Each row has a class, written as a number after it.
[ -9  -9  -8   9 -36 -26 -22 -32  11 -29  -7 -35 -20 -59  11 -17  -3 -19
  49  26   8   6 -48  26   8 -10  18  19 -15  35 -20 -23 -20  22 -48 -53
 -27 -20]
5
[-31 -27 -15 -17 -30  -6   9   4   1 -40 -24  30  -6 -10   7  13  -3 -34
   4  46   6   7   9 -27   8  41 -36  -1   4  -1 -31 -30  37 -16  39  27
 -38  13]
2
[ -7  33  23  10 -35  -6 -18 -24  -4 -11  37   4   2  32  15   1  -1   5
   1   1  -8  -1  40 -11   1   8  15  10 -17  15 -26  -7  -2   5  -6 -20
  27 -22]
7
[  9  -2 -42  -9  22   9  15   0 -17   4 -10  13  33  -7  16 -16   5  -3
 -10   2 -13  15  -9 -20  25   4   7  23  13 -29  29  13  23  -1  -8  17
  -9   6]
0
[ 39 -10  85 -12  30  44 -34   1 -22  26  26  33  -7   9  41  -2 -30 -23
 -40   1 -44 -20  37  28 -23 -51  20 -12   6 -18  10  40  47 -27 -13   5
  27   4]
6
[-22 -29  53 -21 -30  11 -30 -15  10  -5   6  56 -43  -3  -8 -11   2 -35
  -7  -6  -2  17  13  10 -31  27 -25 -38  -8  -1 -45 -14 -14   0  26  -7
 -19  24]
3
[-55 -43  -8  -1  -6  40 -18 -16  -3 -47 -21  20   3 -80  30  17  14 -60
  39  75  19  -2   6  16  18  27  -6  17  50 -75  -6 -28  -1  -9 -19  22
 -40  15]
2
[  8 -20 -12  26  -8 -63 -21  -6  12   8   7 -52   0  28 -17  11  46 -14
  24 -10 -13 -12 -27  -8 -70 -31 -30 -32 -54  30  32 -27  19  -5  28 -44
  -7 -21]
1
[  4   0  77 -17  17  35 -30  -1 -12   7   7  19  29  13  44 -20 -43 -25
 -33  34 -52 -21   6   7  11 -55  36   9  10 -13  53  38  37 -20   6  13
  39  -4]
0
[-17  38  12  16 -18   1 -18 -10 -24  -5  30   5   8  45   2  -2   4   2
 -30 -13 -29  11  12 -18  -1  -7  27  -9 -21 -21  -2  -4   4  19  16 -24
  53 -12]
0
[-18 -12  30 -35 -28  25 -17  -9  -4  -9  -7  28 -15  -9   2  -9  -3 -31
 -43  38 -22  18  19  -9  -3  11 -33  -9  -4 -30 -12 -13  39  15  28   5
  -9  18]
0
[-38 -17  28 -24 -32  40 -12 -10   4 -43 -25  31 -17 -16 -25  -3 -22 -31
   1  53   9  11  24  -2  -5   9 -42 -17  16  -3 -42 -16   6   3  39   2
 -13  10]
2
[  14    1   44  -18    1    7   31  -11    9   16   -9   -2  -16  -72
  -15    3   -4  -22   -5   11   22   20   22   27   46   -9   37   31
   24   15    4   39  -29   20  -29   -3 -114  -20]
3
[ 19 -13 -61   0  26 -13  21   7 -26  19  -9 -18  16  -6  18  -5 -18  -6
   5 -10  -3   4 -26 -26  12  -3   4  20  17  -9  36   2  38 -15 -36  22
 -13 -14]
6
[-12 -12  25 -40 -20  38  -8   5  -2 -17 -25  44 -30  -6   5   4   6 -33
 -35  33  -2  17  37  17   3  15   8   2 -10  -7 -43 -10  34  -5  38  26
  -2  35]
4
[ 40   0 -32 -11  15 -52  47  52  38  51   8 -96 -18   4   2 -33   8  29
  28 -68  47 -26 -19 -17 -41   1  23  -8 -29  60  -9 -35 -24  15 -22 -67
 -83 -24]
6
[ 46   4  38 -29  17   9  -6   9  29  30  21 -26 -42 -33  18  -8   8   0
  -5 -23  41 -50 -13   3 -45  22  49 -22 -32  26 -30  -2 -57  -3   2 -78
 -50  15]
6
[ 40 -11 -47  -6  33   2  26  -2 -15  25 -11  -2  25 -18  13  -8   0  14
  -4  14  -9   9  15  -9   8 -14  11  20  17  -4  40  31  31 -10 -27  11
 -14  -6]
1
[ 16  -5 -45  -3  31 -13  19  11 -20   9 -14  -2  26 -22  20   5 -11  -5
   3 -21   0   8 -11 -19  19   2   2  25  30 -19  14   9  33 -14 -26  32
 -22  -5]
6
[ 20 -10  50 -24 -40 -11 -44 -10   0  -6   7  42 -46 -19  34  -9  44  11
  34 -10 -49 -11  30  50  22  29 -16  13 -57  41 -71  -4  31 -27  20  -2
 -19   5]
5
[ 30 -53  58 -45  17  41   7 -39 -12   9 -30  -7 -49 -66  34 -20  17   0
  30  49 -11  12  35  69  19 -27  60  54 -37   1 -35  27  21  22 -30  11
 -65  20]
4
[-30 -22   9 -26  -4  53 -13  22   8 -11   0  27 -27 -10  -1 -16  27 -14
   4  24   5   5  28 -17 -13  34 -22 -18 -14 -16 -22 -30  -5 -17  30  28
 -28  25]
4
[-27  -6  13 -42  14  70 -10   7  17 -33 -68  51 -35 -70 -33  27  15 -35
   6  73   3  42  34  36  35   5  24   2  28 -29  -1  28  20   7   1  28
   1  46]
4
[-24  23  27  -1  -6 -22 -27  26   4   3  18  -8 -12   5   3  13 -26  -3
  16 -39  -4 -28 -23  -5  -6 -14  -3 -19  23  19 -43 -33  -9 -31   6  -8
  29 -11]
6
[-18  14   7   7 -27 -14  -8 -17 -14   7  23  -7 -16  23   6   3   5  16
  -4  -5  -4  11  25  -2 -11   7  24 -16 -12  -7 -32 -13  -1   5  13 -25
  25 -10]
1
[ 14  -9 -41  -8  20   8  14   8  -5   5   4  -3  26 -12  31 -11 -14   0
   4   1  -1   7  -3 -11   9   4  29  28  33 -10  34  18   5  -5 -20  24
   5   4]
5
[-33 -15  23 -37 -16  45 -19  -1   2 -19 -29  60 -22 -31 -31   2  14 -17
  12  24   7  24  39  23 -10  23 -34 -34  25 -39 -39  -7 -18 -11  41  14
  -5  30]
1
[ -7 -21  35  -3  -9  31 -39 -28   6 -10 -35  28 -56 -62  51  -7  62   7
   9  51 -57  17  64  26  22  27  66  26 -60 -27  12  20  24  25 -11  15
 -22   4]
4
[ 19   0  70  -7  28  49 -30  -3  -6  10  25   0  19   3  39 -14 -30 -18
 -17   3 -38 -19   8  12 -29 -57  10 -10  27   2  26  37   6 -17   0  23
  41 -18]
5
[ 13  -9  69  -3  24  31  -3  15 -15   6   9  14  28  -1  32 -15 -31 -34
 -31  -3 -23 -24  25  22  -9 -41   6  19   6  19  24  31  35 -12  13  23
  13   4]
4
[-29 -46  81 -13  -4 -24 -18 -29  25   5  16 -21  14   9  35  16 -36 -37
  -3  -4  26 -15 -11  25 -19 -36  22  39  61 -17  -3 -25 -41  -4  -2  -6
 -66  22]
6
[-36 -24  32  22 -41 -53 -30 -58  -5 -57 -13   4  30  14  26 -11   3 -61
   7 -12  26  -9 -24 -13 -51   9  54  22 -15 -25 -22 -10 -85  48  32 -43
 -65  31]
0
[  -3  -21   69  -13   -8   47  -33  -39   23   42    2  -36  -64  -36
   22    7   -7  -22 -105   33    8   13   11   56  -21  -47   74   11
   52  -52   18   30  -14   52  -23  -58  -56   36]
6
[ 28   8  82 -17  26  64 -35  20 -10  12   7  14  -1  10  38 -19 -21   1
 -16  14 -48 -25   6  20  -7 -53  37  -7  -2  23  35  35   9 -16   6  21
  48 -14]
5
[-53 -39   6 -21 -19  32  16  -9  -3 -34 -30  48 -13 -35   6  11 -11 -45
  11  25  30  15  -7  25  13  29 -21  -7  48 -24 -53 -10  -9 -16  44  23
 -52  36]
2
[ 13  31   9 -16  35  10  28  12   0   3 -23 -16   7 -19  18  10 -16 -18
  21  -8   2  -9   3 -46  15 -21  -3  12  32  23  -8  -9 -22  30 -40  26
  19 -42]
0
[-20 -22  15 -21 -28   9 -11  13   8 -24   5  41 -14 -18  28  -2  19 -58
 -12  26  17  -8  42  -6  -7  38   1   9 -16  -3 -41 -27  21 -16  28  13
 -42  29]
4
[-31  14  25   1 -21   1 -20  25  19  -5  31  -4   0   0  19   6 -19  -3
  15 -17  -1 -23 -16  -1  -4  -9  19  -8  24  28 -15 -24 -32 -24  16 -10
  13  -6]
5
[-14  13  34  -2 -18 -16 -24  10   8   4  32   8  -7  -7  -3   8 -23  -5
  13 -24   2 -20 -19   2  -1  -6  -5 -12  11  33 -43 -29 -16 -30  -3 -21
  15  -7]
3
[   2    0   15   -8  -14  -18  -45  -39   25  -27  -67  -22  -23  -33
  -17  -25   37   60   72  -43  -55   14  -14   46  -24  -12   27    1
  -24   -4  -14    6 -106   11   36    4    3  -22]
5
[ -7  13  65  -7  28  49 -14  16  -5  -4   2  34  26 -15  38  -1 -26 -30
 -19  -3 -26 -23  31   7  -5 -30  23   3  26   2   1  31   8 -28  21  40
  31  -1]
4
[-48  -5 -12  -7 -35  11 -19  22  -3 -26 -40  50 -10   3   2   2  16 -37
 -28   1 -11  17 -11   8  13  19   1 -23   6 -40   4 -23   2  -4  55  14
  15  26]
0
[  4  -8  97  -3  24  48 -23 -12 -15   3  -1  24  -2   2  32   5 -33 -32
 -25  26 -41 -33  22  28 -12 -58  25   6  33   5  14  47   7  -5  19  19
  23   0]
2
[ 19 -13 -59   3  14  -4  18   5 -19  17  -5  14  13 -17   8   5  -6  -5
  10 -12   7   9 -13  -2  25   2  26  17  15   1  22  14  23 -23 -31  14
  -4  -1]
3
[ -21   -3   44   16   43  -64   19   20   17   -9   27  -67   65   -2
   39   -4  -37    1   30  -72   54  -33 -100  -33  -21  -11   11   18
   42   17  -11  -53  -90  -16    8   -1  -63  -14]
6
[ 13 -14 106   2  19  21 -21  -3 -23   4  16   5  13   5   1 -19 -50 -19
 -11 -15 -22  -7 -14  22 -25 -59 -12 -20  -3  25   8  26   8  -4   3   8
  20 -16]
3
[-27 -12   9 -38 -31  -1 -10  15   6 -36 -21  39  10   0  -2  10   5 -31
  15  21  21   3  12   6  17  28 -38  15  17   0 -38 -33  20 -23  41  40
 -14  27]
7
[-34 -20  21  -1 -19  20 -29  14   6 -27  -8  75 -17 -18 -10   7  16 -44
 -18  17  21   3   1   1 -12  11 -12 -35  23 -13 -26 -16 -44 -25  45   1
 -43  40]
1
[-28  14  30  20 -28 -33 -24  16   0   2  32   7  -3   5   7  11 -24 -21
  20 -45  -3 -34 -35  -7 -16  -4  -1 -22  -1  48 -28 -33 -20 -22   3 -26
  18 -16]
3
[-25  33   7  17 -30 -18 -23 -11 -19 -15  30  12  11  39  16  -4  10   2
 -18 -15 -22   6   8 -23   8  12  24  -2 -32 -16 -21 -16  10   8  26 -24
  41  -9]
0
[-43   2  25 -14 -25  31  16 -37   3 -44  15  11  18 -39 -48  37 -27 -80
  10  46  29   5  -6  -7 -62  14 -53 -26  41 -24 -39 -24 -33  18  18 -44
 -54   6]
2
[ -2  34  15   9 -36 -14 -16 -18 -12 -13  25  -4   2  41  -2   2   3  11
  -3  -7 -14   6  32  -6   2   4  -5  11 -18  14 -24 -10   7  11   3 -10
  36 -21]
7
[-30  26   3  13 -26   3  -3  -8 -13 -12  39   1   0  23   5  -2  -7   4
  -5  -8  -2   5  40 -28   2  27  10   5 -19   6 -33 -17   1   0  13  -3
  34 -10]
4
[ 11  26  17 -20 -12 -46  10  -8   5 -54 -36  54   0   1  16  25  11 -32
   6  -5  -9 -13 -30 -43 -22  46  -1  14 -28  55 -78 -55 -45  17  49   1
 -17  -4]
2
[  2   8  89  -9   9  22 -23  -1 -24  -6   4  26  20   6  42  -6 -26 -40
 -18  13 -41 -24   1  13   4 -46  38   1  -9  -1  13  30  23  -8  15   7
  13  -7]
0
[-16  17  23  12  -4 -31 -11  19   6  11  34  -6   3   7   8  12 -10   1
  15 -26   0 -33   0 -16 -19 -15   5 -16  16  35 -27 -11 -20 -24  15 -20
   4  -7]
1
[-40  11  30  14 -15 -12  -4   6   6 -20  20   6   2   2   9  10 -37 -13
  30  -3  -6 -32 -13 -10   2  -2 -12  -8  27  35 -32 -22 -26 -27  18 -11
  12 -16]
2
[ -4 -16  75  35 -18 -11 -39 -38  36   0   7 -13 -40  -6  32   6  16 -52
  29   7  -5 -18  26  39 -20 -32 -13 -11  -5  49  22  27  -6  25 -43 -45
  -1 -25]
7
[-26  36   4  16 -28   7 -13  -7  -9 -17  31  10  -3  28  -8  -7 -11   0
 -14  -7  -7   9  40 -20   8  15   8   2 -11   6 -28 -15 -12  -5  12  -5
  56 -15]
4
[-10  22  -1   8 -18 -14 -12   2 -15   6  35  -1 -10  29  -3  11  -7  -2
  -9 -22  -2   6  27 -13  -1  12  13  -8  -4 -20 -16 -20  14  -8  -1 -16
  36 -15]
6
[ 18  -3 -63   0  42  -6  21  18 -20  22 -20 -11  17 -11   7  -2  -7   0
  14 -29  -6   6 -18 -22  12  -5   4  12  28 -16  41  13  22 -14 -28  34
   2 -14]
6
[ 22  -6  65 -13  32  37 -35  14 -30  23  -8   0   3  13  27  -4 -19 -16
 -13  -7 -46 -28   0  31 -17 -59  23  -9   3 -13  32  32  44 -28   3  21
  25  -7]
6
[-23  15  27   3  -6 -29 -23  23   3   2  15 -10  -2  -1  15  18 -23 -10
  19 -38  -8 -31 -26  -6 -12  -5  -4 -13  17  15 -29 -34  -5 -29   1 -11
   7  -7]
6
[-31  19  56 -11   3  24 -18 -11   1 -51 -20  44  34 -65 -83  -8  29  -6
  60 -25   8  36  14   1  -8  39 -70  -6   1 -13 -37  -9 -65  36  16   0
 -69  -4]
3
[  9 -16  28 -43  14  60 -16 -17 -11 -27 -22  45  28 -37  -8  26   3 -40
  39  31  17   1  -2   4 -31  -5  -9 -11 -10  -4 -39  -8  26 -11  -5  -2
 -20  18]
3
[-43  20  23   9 -16 -13 -12  19  17 -14  26  -5   8  -1   5  -3 -24  -1
  16 -33   8 -25  -4 -12  -1   7 -15   1  18  37 -44 -32 -31 -26  22  -4
  18  -1]
4
[-33 -11   0 -35 -14  38  -3   7  -3 -19 -29  34 -11 -13 -18 -17   9 -29
   6  14  -4  18  15  11  -4  29 -21   1   3 -20 -18 -28  -8  -5  35  32
  -3  18]
4
[-22  19  19  16 -16 -31 -20  15   3   0  28   7  -4   9  -3  10 -19 -13
  19 -38   2 -16 -24 -12  -3 -10   8 -20   4  43 -31 -20 -12 -22   3 -17
  24 -17]
3
[-27  28  81 -28 -10   9 -50   3  40 -22   8  -3  13 -12  27  19  10 -18
  -8  -4  25 -39   7  -9 -48 -30 102  28  26  19 -55 -14 -73  32  54 -29
 -26  30]
5
[-17  22   0  10 -20 -14 -10 -17 -21   4  28  -5  -8  39  -6  -4  -1  16
  -8  -9  -6  14  10 -17 -15   4   7 -20  -7  -3 -30 -18 -10   3  13 -19
  38 -16]
1
